Below is a small trained network, with its code and all its weights. Each question gives an input and a class and asks what happens when units are switched off, that is, made to give their printed mean instead of their output.

import numpy as np


def w(rows, s, z=0):
    codes = np.array(rows[::2]) - 128.0
    scale = np.full(codes.shape[1], s)
    scale[-1] = z or s
    return codes * scale


def norm(h):
    return h / np.sqrt((h * h).mean(-1, keepdims=True) + 1e-5)


def f(y):
    return np.maximum(y, 0)


def log_softmax(a):
    a = a - a.max(-1, keepdims=True)
    return a - np.log(np.exp(a).sum(-1, keepdims=True))


def net(x, mask):
    res = np.array(x, float).reshape(1, 8) / 4 @ E
    u = 0
    for l in range(3):
        y = f(norm(res) @ A[l][:, :-1].T + A[l][:, -1])
        res = res + np.where(mask[u : u + 9], y, B[l][:, -1]) @ B[l][:, :-1]
        u += 9
    return log_softmax(norm(res)[-1] @ U[:, :-1].T + U[:, -1])


A, B = {}, {}
E = w([
[133,123,131,123,121,129,128,128],'x0',
[157,105,74,166,131,251,137,213],'x1',
[130,128,128,128,127,127,125,127],'x2',
[115,126,134,128,126,136,141,131],'x3',
[166,82,232,137,221,140,149,126],'x4',
[189,224,140,112,78,166,255,87],'x5',
[127,132,129,125,130,126,130,132],'x6',
[130,128,128,128,127,127,126,127],'x7',
],0.0084)
A[0] = w([
[129,24,198,96,225,104,117,188,130],'0.n0',
[51,104,143,207,68,122,200,216,81],'0.n1',
[103,99,197,126,180,112,150,165,93],'0.n2',
[176,156,91,120,142,148,204,63,135],'0.n3',
[165,141,152,89,94,94,210,141,88],'0.n4',
[108,186,81,123,87,132,142,118,137],'0.n5',
[110,33,6,78,171,119,111,157,3],'0.n6',
[199,114,100,216,101,171,134,249,179],'0.n7',
[2,24,68,133,52,40,47,133,113],'0.n8',
],0.007,0.0044)
B[0] = w([
[131,149,183,190,60,59,62,173,243],'0.n0',
[41,134,124,95,163,121,116,69,153],'0.n1',
[90,24,203,125,122,146,89,114,179],'0.n2',
[117,196,146,185,147,155,147,193,199],'0.n3',
[190,116,5,123,122,103,93,11,175],'0.n4',
[79,166,99,147,34,56,25,158,184],'0.n5',
[65,99,36,137,102,192,116,52,172],'0.n6',
[88,54,86,92,125,253,76,158,244],'0.n7',
[105,168,97,39,185,86,159,145,255],'0.n8',
],0.0073)
A[1] = w([
[156,167,172,180,119,66,128,105,142],'1.n0',
[143,74,121,134,156,226,166,158,105],'1.n1',
[137,146,131,159,68,216,142,197,96],'1.n2',
[196,157,199,158,186,159,183,60,2],'1.n3',
[182,124,217,147,184,193,144,129,177],'1.n4',
[108,221,106,100,76,146,143,101,140],'1.n5',
[161,149,104,140,82,135,107,127,231],'1.n6',
[91,69,78,194,101,180,122,163,98],'1.n7',
[110,146,154,155,184,129,245,123,185],'1.n8',
],0.011,0.0026)
B[1] = w([
[119,48,158,153,77,93,134,100,206],'1.n0',
[120,206,121,111,182,26,75,109,234],'1.n1',
[95,129,142,80,168,101,174,219,248],'1.n2',
[91,26,56,192,145,141,254,178,186],'1.n3',
[152,183,60,108,199,42,129,103,215],'1.n4',
[216,131,195,196,111,130,83,126,238],'1.n5',
[69,148,187,98,156,120,159,70,196],'1.n6',
[211,115,152,204,121,212,135,90,255],'1.n7',
[171,107,81,136,138,95,105,66,166],'1.n8',
],0.0087,0.0073)
A[2] = w([
[143,160,75,90,175,66,177,127,88],'2.n0',
[123,152,2,196,102,223,140,138,245],'2.n1',
[147,37,110,206,135,101,153,109,65],'2.n2',
[221,128,200,122,184,57,178,173,203],'2.n3',
[142,85,153,195,176,218,95,167,67],'2.n4',
[124,80,81,170,197,133,107,134,211],'2.n5',
[126,161,35,23,132,126,62,89,110],'2.n6',
[142,105,90,172,70,99,166,103,6],'2.n7',
[184,216,95,86,146,179,197,184,124],'2.n8',
],0.0093,0.0023)
B[2] = w([
[80,197,78,92,172,79,158,239,196],'2.n0',
[65,27,160,76,58,119,144,138,254],'2.n1',
[160,123,111,139,166,179,123,209,198],'2.n2',
[58,134,70,104,125,193,116,112,245],'2.n3',
[220,165,129,137,145,117,126,134,236],'2.n4',
[167,174,116,123,111,148,183,12,243],'2.n5',
[109,135,93,124,169,178,205,108,218],'2.n6',
[166,139,95,172,107,86,131,122,163],'2.n7',
[89,157,213,77,97,69,103,169,204],'2.n8',
],0.011,0.007)
U = w([
[81,188,60,60,204,98,184,160,255],'0',
[101,43,59,67,127,215,155,106,74],'1',
[83,43,173,141,177,80,69,118,104],'2',
[250,104,140,146,215,183,92,147,70],'3',
[171,186,147,193,78,78,131,75,83],'4',
[122,147,211,82,71,165,150,195,85],'5',
[178,72,62,203,175,96,230,134,85],'6',
],0.016,0.0029)

Each question gives the input, the list of numbers given to net, and the class t.
The units are the neurons (one row each of A and B). Each row of codes is followed by its name. A weight is (code - 128) times the scale printed after its matrix; where a second scale follows, it is the last column's (A, B and U).
mask holds one flag per neuron, layer by layer. A switched-off neuron (its flag False) gives its mean, the last column of its row in B, instead of its output. The means were averaged over made-up inputs and are rounded, as every weight is.
A unit's drop is (log p(t) with every unit on - log p(t) with that unit switched off) / (log p(t) with every unit on - log p(t) with every unit switched off).
The circuit of an input: a set's keep is (log p(t) with only the set's units on - log p(t) with every unit switched off) / (log p(t) with every unit on - log p(t) with every unit switched off). Starting from the 12 units with the biggest drops (on a tie, the unit counted first), units are removed one at a time, each time the one whose removal leaves the highest keep (on an exact tie, the one counted first), for as long as the keep stays at least 0.8.
circuit, biggest first: the units of the circuit, biggest drop first
most important unit: the unit with the biggest drop
top k neurons: the k neurons with the biggest drops, biggest first
k most important neurons of layer l: the k neurons of layer l with the biggest drops, biggest first
drop when u is switched off: that unit's drop, to one decimal
input [8,7,0,-3,-2,1,-5,5], class 5: circuit, biggest first : 1.n2, 2.n8, 1.n7
input [8,-1,-2,7,5,3,8,1], class 6: most important unit : 0.n7
input [-1,-4,-7,8,-6,1,3,0], class 4: 4 most important neurons of layer 1 : 1.n5, 1.n2, 1.n4, 1.n1
input [8,-4,7,7,1,5,4,-8], class 6: top 2 neurons : 1.n3, 0.n0
input [1,-3,-3,6,4,1,2,4], class 6: top 2 neurons : 0.n5, 0.n7
input [-7,0,-2,-4,0,8,5,6], class 4: top 4 neurons : 0.n5, 1.n5, 0.n7, 0.n4
input [8,8,1,3,4,3,3,-4], class 0: top 2 neurons : 1.n1, 1.n4
input [5,0,-6,-5,2,-1,-4,-7], class 2: top 2 neurons : 0.n0, 0.n7
input [-6,1,3,6,-7,-4,7,-8], class 1: top 4 neurons : 0.n6, 1.n1, 1.n4, 1.n2
input [-5,0,-5,8,-5,2,2,-4], class 4: top 3 neurons : 1.n5, 0.n7, 0.n5
input [5,6,5,-6,2,-5,-1,-6], class 3: top 2 neurons : 2.n4, 1.n7
input [5,-1,0,-4,4,8,-4,7], class 6: top 2 neurons : 1.n3, 0.n7
input [6,8,2,-8,-4,2,1,1], class 5: 2 most important neurons of layer 1 : 1.n2, 1.n7
input [0,-2,7,7,6,3,-4,-2], class 6: circuit, biggest first : 1.n3
input [-2,1,-2,-1,5,-5,6,-3], class 3: top 3 neurons : 2.n1, 1.n1, 2.n4
input [-8,3,-4,-3,0,0,-2,-4], class 1: top 3 neurons : 0.n7, 2.n1, 1.n5
input [3,4,1,-2,1,-4,-6,-6], class 3: top 4 neurons : 1.n7, 2.n4, 0.n0, 2.n3
input [-7,-2,8,0,2,4,1,4], class 6: drop when 1.n3 is switched off : 0.2
input [7,-2,-7,4,-4,2,2,-4], class 4: drop when 1.n6 is switched off : 0.0
input [3,-2,-7,1,-8,3,8,3], class 4: circuit, biggest first : 1.n5
input [2,-7,5,-3,-6,-8,1,-4], class 0: drop when 0.n8 is switched off : 0.1
input [-4,6,1,8,-1,1,2,0], class 5: 2 most important neurons of layer 2 : 2.n8, 2.n1
input [7,-2,-7,6,1,7,-5,3], class 6: top 2 neurons : 1.n3, 0.n0
